Here is a tiny trained network, its code and every weight. The questions are about switching its units off for an input and a class, where a switched-off unit gives its printed mean instead of its output.

import numpy as np


def w(rows, s, z=0):
    codes = np.array(rows[::2]) - 128.0
    scale = np.full(codes.shape[1], s)
    scale[-1] = z or s
    return codes * scale


def norm(h):
    return h / np.sqrt((h * h).mean(-1, keepdims=True) + 1e-5)


def f(y):
    return y / 2 * (1 + np.tanh(0.7978845608 * (y + 0.044715 * y**3)))


def log_softmax(a):
    a = a - a.max(-1, keepdims=True)
    return a - np.log(np.exp(a).sum(-1, keepdims=True))


def net(x, mask):
    res = np.array(x, float).reshape(1, 5) / 4 @ E
    u = 0
    for l in range(2):
        y = f(norm(res) @ A[l][:, :-1].T + A[l][:, -1])
        res = res + np.where(mask[u : u + 6], y, B[l][:, -1]) @ B[l][:, :-1]
        u += 6
    return log_softmax(norm(res)[-1] @ U[:, :-1].T + U[:, -1])


A, B = {}, {}
E = w([
[211,83,140,101],'x0',
[95,91,22,172],'x1',
[128,129,131,128],'x2',
[250,135,100,195],'x3',
[129,130,128,129],'x4',
],0.0021)
A[0] = w([
[180,181,186,218,70],'L0N0',
[124,216,132,242,65],'L0N1',
[138,223,149,211,164],'L0N2',
[192,145,24,254,3],'L0N3',
[149,65,80,145,115],'L0N4',
[214,200,145,209,175],'L0N5',
],0.0049,0.0032)
B[0] = w([
[138,155,116,58,152],'L0N0',
[105,130,136,44,144],'L0N1',
[96,166,99,94,198],'L0N2',
[106,124,225,203,194],'L0N3',
[62,128,109,3,149],'L0N4',
[162,163,165,48,251],'L0N5',
],0.0053,0.0023)
A[1] = w([
[235,105,82,229,138],'L1N0',
[92,254,144,172,243],'L1N1',
[76,249,203,238,5],'L1N2',
[216,87,165,176,161],'L1N3',
[163,88,241,122,117],'L1N4',
[56,83,59,68,146],'L1N5',
],0.0049,0.0018)
B[1] = w([
[96,108,188,144,118],'L1N0',
[94,151,138,238,255],'L1N1',
[161,213,186,162,176],'L1N2',
[6,58,158,151,164],'L1N3',
[107,4,71,230,210],'L1N4',
[196,139,75,118,218],'L1N5',
],0.0044,0.0021)
U = w([
[81,208,186,224,196],'0',
[96,23,160,161,254],'1',
[64,174,4,159,56],'2',
[166,92,18,40,55],'3',
[162,230,165,24,97],'4',
[229,88,205,56,50],'5',
],0.012,0.0027)

Each question gives the input, the list of numbers given to net, and the class t.
The units are the neurons (one row each of A and B). Each row of codes is followed by its name. A weight is (code - 128) times the scale printed after its matrix; where a second scale follows, it is the last column's (A, B and U).
mask holds one flag per neuron, layer by layer. A switched-off neuron (its flag False) gives its mean, the last column of its row in B, instead of its output. The means were averaged over made-up inputs and are rounded, as every weight is.
A unit's drop is (log p(t) with every unit on - log p(t) with that unit switched off) / (log p(t) with every unit on - log p(t) with every unit switched off).
The circuit of an input: a set's keep is (log p(t) with only the set's units on - log p(t) with every unit switched off) / (log p(t) with every unit on - log p(t) with every unit switched off). Starting from all 12 units, units are removed one at a time, each time the one whose removal leaves the highest keep (on an exact tie, the one counted first), for as long as the keep stays at least 0.8.
circuit, biggest first: the units of the circuit, biggest drop first
most important unit: the unit with the biggest drop
k most important neurons: the k neurons with the biggest drops, biggest first
k most important neurons of layer l: the k neurons of layer l with the biggest drops, biggest first
input [-4,-1,2,7,0], class 4: circuit, biggest first	(L0N5)
input [-4,-5,-5,1,8], class 4: 2 most important neurons	(L0N3 L0N0)
input [7,3,-1,3,-5], class 1: 2 most important neurons	(L0N3 L1N3)
input [2,7,-6,4,-4], class 1: circuit, biggest first	(L0N3 L0N4 L1N1)
input [0,0,-1,6,2], class 4: 4 most important neurons of layer 0	(L0N5 L0N0 L0N2 L0N4)
input [-3,-4,0,8,1], class 4: circuit, biggest first	(L0N2 L0N0)
input [3,8,-4,8,-7], class 1: circuit, biggest first	(L0N3 L0N4 L1N3)
input [-5,4,3,1,1], class 0: circuit, biggest first	(L0N3 L1N2)
input [8,-8,7,-7,-3], class 1: circuit, biggest first	(L1N4 L0N5)
input [6,2,1,-6,7], class 3: 2 most important neurons of layer 0	(L0N3 L0N5)
input [-4,0,5,8,2], class 4: 4 most important neurons	(L0N5 L0N0 L0N1 L0N2)
input [1,7,2,-4,0], class 3: circuit, biggest first	(L1N1 L1N5)
input [0,-6,-5,-6,4], class 0: circuit, biggest first	(L0N5 L0N4)
input [-6,-2,-4,2,-3], class 4: circuit, biggest first	(L0N1)
input [-3,-3,-5,8,8], class 4: 4 most important neurons of layer 0	(L0N5 L0N0 L0N2 L0N1)
input [-6,7,-1,2,0], class 0: 2 most important neurons of layer 0	(L0N3 L0N0)
input [1,3,8,-1,3], class 3: 2 most important neurons	(L0N4 L1N1)
input [6,1,4,-5,3], class 3: 2 most important neurons	(L0N3 L1N1)
input [3,1,7,0,-7], class 3: 2 most important neurons	(L0N4 L0N3)
input [7,0,-5,-4,7], class 1: 2 most important neurons	(L0N2 L0N0)
input [2,-2,-4,-7,-6], class 1: most important unit	L0N2
input [0,8,8,6,0], class 0: 2 most important neurons	(L0N3 L1N2)
